Below are the code and all the weights of a small trained network. Each question names an input and a class and asks about switching units off, where a switched-off unit gives its printed mean instead of its output.

import numpy as np


def w(rows, s, z=0):
    codes = np.array(rows[::2]) - 128.0
    scale = np.full(codes.shape[1], s)
    scale[-1] = z or s
    return codes * scale


def f(y):
    return np.maximum(y, 0)


def log_softmax(a):
    a = a - a.max(-1, keepdims=True)
    return a - np.log(np.exp(a).sum(-1, keepdims=True))


def net(x, mask):
    res = np.array(x, float).reshape(1, 8) / 4 @ E
    y = f(res @ A[0][:, :-1].T + A[0][:, -1])
    res = res + np.where(mask, y, B[0][:, -1]) @ B[0][:, :-1]
    return log_softmax(res[-1] @ U[:, :-1].T + U[:, -1])


A, B = {}, {}
E = w([
[124,231,168,210],'x0',
[126,129,129,127],'x1',
[122,128,129,129],'x2',
[132,128,129,128],'x3',
[135,127,126,132],'x4',
[150,87,254,126],'x5',
[170,228,133,35],'x6',
[208,108,115,152],'x7',
],0.0088)
A[0] = w([
[91,97,115,187,76],'neuron 1',
[109,133,66,146,74],'neuron 2',
[156,134,233,79,159],'neuron 3',
[165,164,128,79,96],'neuron 4',
[86,95,123,54,69],'neuron 5',
[136,134,123,117,252],'neuron 6',
[184,121,92,129,188],'neuron 7',
[133,117,169,121,73],'neuron 8',
[123,149,75,130,71],'neuron 9',
[125,162,71,135,107],'neuron 10',
[86,103,143,147,90],'neuron 11',
[107,175,145,72,104],'neuron 12',
[138,107,178,135,108],'neuron 13',
[249,144,121,187,117],'neuron 14',
[88,202,153,177,84],'neuron 15',
[164,168,140,80,61],'neuron 16',
[152,96,108,84,48],'neuron 17',
],0.019,0.012)
B[0] = w([
[143,106,195,191,181],'neuron 1',
[204,176,162,120,164],'neuron 2',
[129,188,95,122,244],'neuron 3',
[144,68,180,196,180],'neuron 4',
[152,93,58,132,174],'neuron 5',
[7,148,143,124,251],'neuron 6',
[98,156,146,145,216],'neuron 7',
[179,185,120,82,145],'neuron 8',
[160,173,150,105,157],'neuron 9',
[155,206,151,82,179],'neuron 10',
[150,138,152,173,157],'neuron 11',
[129,81,152,178,184],'neuron 12',
[156,198,104,83,173],'neuron 13',
[96,90,58,123,208],'neuron 14',
[150,23,27,77,203],'neuron 15',
[172,68,188,222,169],'neuron 16',
[144,37,114,67,158],'neuron 17',
],0.011,0.012)
U = w([
[30,113,104,146,254],'0',
[200,61,203,238,22],'1',
[162,23,29,77,23],'2',
[237,218,147,86,76],'3',
[13,125,137,148,177],'4',
[1,122,142,127,168],'5',
[5,128,137,143,147],'6',
],0.0096,0.0072)

Each question gives the input, the list of numbers given to net, and the class t.
The units are the neurons (one row each of A and B). Each row of codes is followed by its name. A weight is (code - 128) times the scale printed after its matrix; where a second scale follows, it is the last column's (A, B and U).
mask holds one flag per neuron, in row order. A switched-off neuron (its flag False) gives its mean, the last column of its row in B, instead of its output. The means were averaged over made-up inputs and are rounded, as every weight is.
A unit's drop is (log p(t) with every unit on - log p(t) with that unit switched off) / (log p(t) with every unit on - log p(t) with every unit switched off).
The circuit of an input: a set's keep is (log p(t) with only the set's units on - log p(t) with every unit switched off) / (log p(t) with every unit on - log p(t) with every unit switched off). Starting from the 12 units with the biggest drops (on a tie, the unit counted first), units are removed one at a time, each time the one whose removal leaves the highest keep (on an exact tie, the one counted first), for as long as the keep stays at least 0.8.
units of the circuit, in order: the units of the circuit, biggest drop first
most important unit: the unit with the biggest drop
top k neurons: the k neurons with the biggest drops, biggest first
input [8,-5,-8,0,-2,-4,-8,-2], class 1: most important unit => neuron 1
input [-3,-2,-4,-8,3,-6,6,4], class 1: units of the circuit, in order => neuron 4; neuron 16
input [-7,-4,3,1,-3,4,-8,-4], class 1: units of the circuit, in order => neuron 1; neuron 11
input [-4,5,-3,-7,2,-8,-2,-5], class 3: top 2 neurons => neuron 2; neuron 10
input [-3,7,-6,4,-6,-2,8,5], class 1: top 2 neurons => neuron 16; neuron 4
input [8,-5,-7,5,4,-8,8,-5], class 1: units of the circuit, in order => neuron 16; neuron 4
input [-2,4,-2,-7,0,6,-4,3], class 3: units of the circuit, in order => neuron 13; neuron 8; neuron 3
input [4,-5,7,5,-7,4,7,5], class 1: top 3 neurons => neuron 16; neuron 4; neuron 12
input [-5,0,7,5,7,1,-7,-6], class 1: top 3 neurons => neuron 1; neuron 11; neuron 6
input [-6,-1,5,7,2,-1,8,-3], class 1: top 3 neurons => neuron 16; neuron 4; neuron 12
input [-7,-1,-1,4,-5,8,-3,6], class 3: units of the circuit, in order => neuron 13; neuron 3
input [8,6,4,-8,5,5,2,7], class 2: top 2 neurons => neuron 15; neuron 14
input [2,-8,-5,-6,-2,8,-7,2], class 3: units of the circuit, in order => neuron 13; neuron 8
input [2,-6,-1,-2,-7,-7,6,-3], class 3: top 2 neurons => neuron 10; neuron 9
input [-5,5,-6,-2,-5,1,-6,1], class 1: units of the circuit, in order => neuron 1
input [-7,7,6,-4,4,-2,8,2], class 1: units of the circuit, in order => neuron 16; neuron 4
input [-8,-1,3,3,-3,4,3,-6], class 2: top 2 neurons => neuron 5; neuron 17
input [7,3,-5,-7,2,2,6,4], class 2: top 3 neurons => neuron 15; neuron 14; neuron 1
input [-8,-1,1,6,0,4,2,-5], class 2: top 3 neurons => neuron 5; neuron 17; neuron 7
input [2,-2,-7,1,-7,-8,2,7], class 3: most important unit => neuron 10
